M =
130  129  123  130  128  133  135  117  125  133  128
130  127  129  136  150  124  129  141  151  149  142
125  123  129  133  149  124  122  151  150  135  133
133  128  126  124  124  127  136  119  118  130  132
130  131  120  137  123  122  131  120  122  128  128
131  124  139  118  127  132  128  134  129  124  129
120  124  141  123  151  115  125  154  147  133  136
124  124  128  128  141  128  120  144  139  124  130
128  126  132  119  129  132  129  135  131  121  129
124  128  122  130  110  131  120  118  116  108  110
129  128  123  138  143  125  124  139  141  136  133
129  120  141  116  150  127  132  152  146  140  147
130  125  132  136  153  118  122  152  155  144  140
Indices start at 1.
row 1 col 1 => 130
row 4 col 2 => 128
row 5 col 6 => 122
row 5 col 8 => 120
row 10 col 1 => 124
row 9 col 5 => 129
row 9 col 1 => 128
row 12 col 2 => 120
row 7 col 8 => 154
row 9 col 11 => 129
row 2 col 5 => 150
row 5 col 1 => 130
row 11 col 3 => 123
row 11 col 10 => 136
row 5 col 11 => 128
row 6 col 10 => 124
row 2 col 11 => 142
row 10 col 10 => 108
row 12 col 8 => 152
row 12 col 6 => 127
row 6 col 3 => 139
row 13 col 5 => 153
row 13 col 10 => 144
row 8 col 1 => 124
row 4 col 7 => 136
row 10 col 9 => 116
row 6 col 11 => 129
row 11 col 2 => 128
row 11 col 4 => 138
row 1 col 2 => 129
row 12 col 10 => 140
row 7 col 6 => 115
row 6 col 5 => 127

x =
[[120 137 125 118 136 136 119 139 122 135 124 126]
 [131 127 121 121 125 120 112 123 134 127 131 122]
 [120 137 125 118 137 135 119 139 124 135 123 128]
 [129 126 122 121 125 113 118 117 133 125 131 122]
 [121 131 145 132 130 129 124 149 126 115 119 130]
 [132 126 123 121 124 115 112 122 135 127 131 123]
 [120 138 124 119 137 127 121 140 122 134 123 123]
 [119 131 122 119 136 132 121 140 123 134 128 130]
 [122 130 144 132 129 128 125 149 125 114 119 128]
 [122 132 147 132 130 128 122 149 128 114 119 128]
 [122 125 119 120 126 116 117 118 135 126 130 122]
 [130 126 121 117 129 111 117 116 135 128 133 122]
 [135 141 116 131 136 134 130 118 125 138 129 131]
 [135 142 111 126 137 134 124 122 123 135 125 131]
 [123 126 151 131 131 130 124 148 123 114 122 129]
 [130 129 122 120 124 116 112 121 135 126 130 121]]
Rows and columns are counted from 1.
row 1 col 1: 120
row 11 col 2: 125
row 7 col 11: 123
row 8 col 11: 128
row 6 col 8: 122
row 3 col 4: 118
row 10 col 6: 128
row 13 col 1: 135
row 7 col 1: 120
row 4 col 11: 131
row 15 col 3: 151
row 10 col 11: 119
row 12 col 4: 117
row 12 col 12: 122
row 4 col 2: 126
row 7 col 2: 138
row 9 col 2: 130
row 12 col 9: 135
row 5 col 5: 130
row 2 col 4: 121
row 16 col 2: 129
row 8 col 4: 119
row 9 col 8: 149
row 2 col 11: 131
row 1 col 3: 125
row 16 col 7: 112
row 1 col 10: 135
row 5 col 2: 131
row 1 col 2: 137
row 7 col 10: 134
row 7 col 7: 121
row 10 col 9: 128
row 7 col 5: 137
row 7 col 6: 127
row 10 col 2: 132
row 15 col 8: 148
row 11 col 9: 135
row 6 col 2: 126

A =
138	137	127	142	122	127	131	130	130	119	129	126	125	121	124	115
127	129	129	128	128	129	126	138	130	126	126	131	132	117	133	133
122	118	137	115	124	142	115	123	109	133	116	117	125	126	118	127
135	122	129	122	118	129	132	135	124	129	127	126	127	127	124	125
128	126	131	129	150	116	119	128	116	125	125	150	138	129	137	116
132	129	133	126	141	137	126	137	129	130	121	145	128	116	130	122
134	131	125	128	140	126	131	136	128	134	129	135	130	136	126	122
124	128	125	119	127	142	125	132	126	130	133	120	133	123	135	123
133	127	126	133	123	125	130	141	117	125	122	136	126	114	124	134
122	131	131	133	144	129	126	131	123	134	126	129	133	124	131	124
132	127	130	124	128	127	130	142	124	123	117	143	139	124	127	122
136	127	128	125	122	136	136	130	125	124	127	125	125	121	135	129
Rows and columns are counted from 1.
(1, 1): 138
(7, 9): 128
(7, 11): 129
(1, 7): 131
(10, 3): 131
(7, 1): 134
(6, 10): 130
(1, 5): 122
(8, 8): 132
(6, 2): 129
(12, 7): 136
(2, 7): 126
(5, 6): 116
(10, 5): 144
(6, 8): 137
(10, 16): 124
(7, 14): 136
(5, 10): 125
(5, 14): 129
(7, 12): 135
(6, 1): 132
(8, 10): 130
(11, 12): 143
(7, 4): 128
(3, 12): 117
(11, 7): 130
(6, 9): 129
(9, 16): 134
(2, 14): 117
(1, 14): 121
(9, 12): 136
(12, 11): 127
(12, 2): 127
(12, 9): 125
(4, 9): 124
(12, 16): 129
(11, 2): 127
(10, 4): 133

grid =
[[141 143 141 142 144 143 142 142]
 [153 124 105 102 148 155 118 106]
 [125 127 127 127 127 127 126 127]
 [141 144 141 142 148 148 142 142]
 [142 143 145 145 141 140 145 146]
 [148 143 143 140 142 143 144 144]
 [139 144 145 145 141 139 145 147]
 [153 125 107 103 147 153 119 108]
 [140 144 148 148 139 139 146 147]]
Rows and columns are counted from 1.
(1, 1) => 141
(1, 3) => 141
(5, 1) => 142
(6, 8) => 144
(8, 2) => 125
(7, 8) => 147
(1, 2) => 143
(9, 7) => 146
(3, 4) => 127
(8, 6) => 153
(7, 5) => 141
(1, 5) => 144
(6, 6) => 143
(7, 2) => 144
(4, 3) => 141
(5, 8) => 146
(5, 2) => 143
(4, 2) => 144
(2, 5) => 148
(8, 3) => 107
(7, 3) => 145
(4, 1) => 141
(9, 6) => 139
(1, 6) => 143
(5, 6) => 140
(7, 1) => 139

W =
[[128 128 128 128 128]
 [132 111 140 130 139]
 [126 114 143 131 123]
 [136 131 118 125 118]
 [141 122 116 136 144]
 [132 121 128 116 125]
 [133 146 120 132 137]
 [150 122 129 136 139]
 [135 122 122 134 118]
 [133 124 127 139 114]
 [128 128 128 128 128]
 [136 123 103 138 142]
 [133 138 129 127 122]
 [134 120 125 126 119]
 [133 138 128 127 122]
 [155 106 119 143 123]]
Indices start at 1.
row 1 col 1 => 128
row 2 col 2 => 111
row 15 col 3 => 128
row 12 col 1 => 136
row 9 col 2 => 122
row 15 col 5 => 122
row 8 col 5 => 139
row 3 col 4 => 131
row 15 col 4 => 127
row 6 col 2 => 121
row 16 col 5 => 123
row 13 col 2 => 138
row 7 col 2 => 146
row 5 col 5 => 144
row 3 col 2 => 114
row 3 col 1 => 126
row 9 col 1 => 135
row 8 col 4 => 136
row 10 col 2 => 124
row 14 col 5 => 119
row 13 col 4 => 127
row 2 col 1 => 132
row 14 col 2 => 120
row 10 col 4 => 139
row 3 col 3 => 143
row 11 col 5 => 128
row 10 col 5 => 114
row 5 col 4 => 136
row 4 col 1 => 136
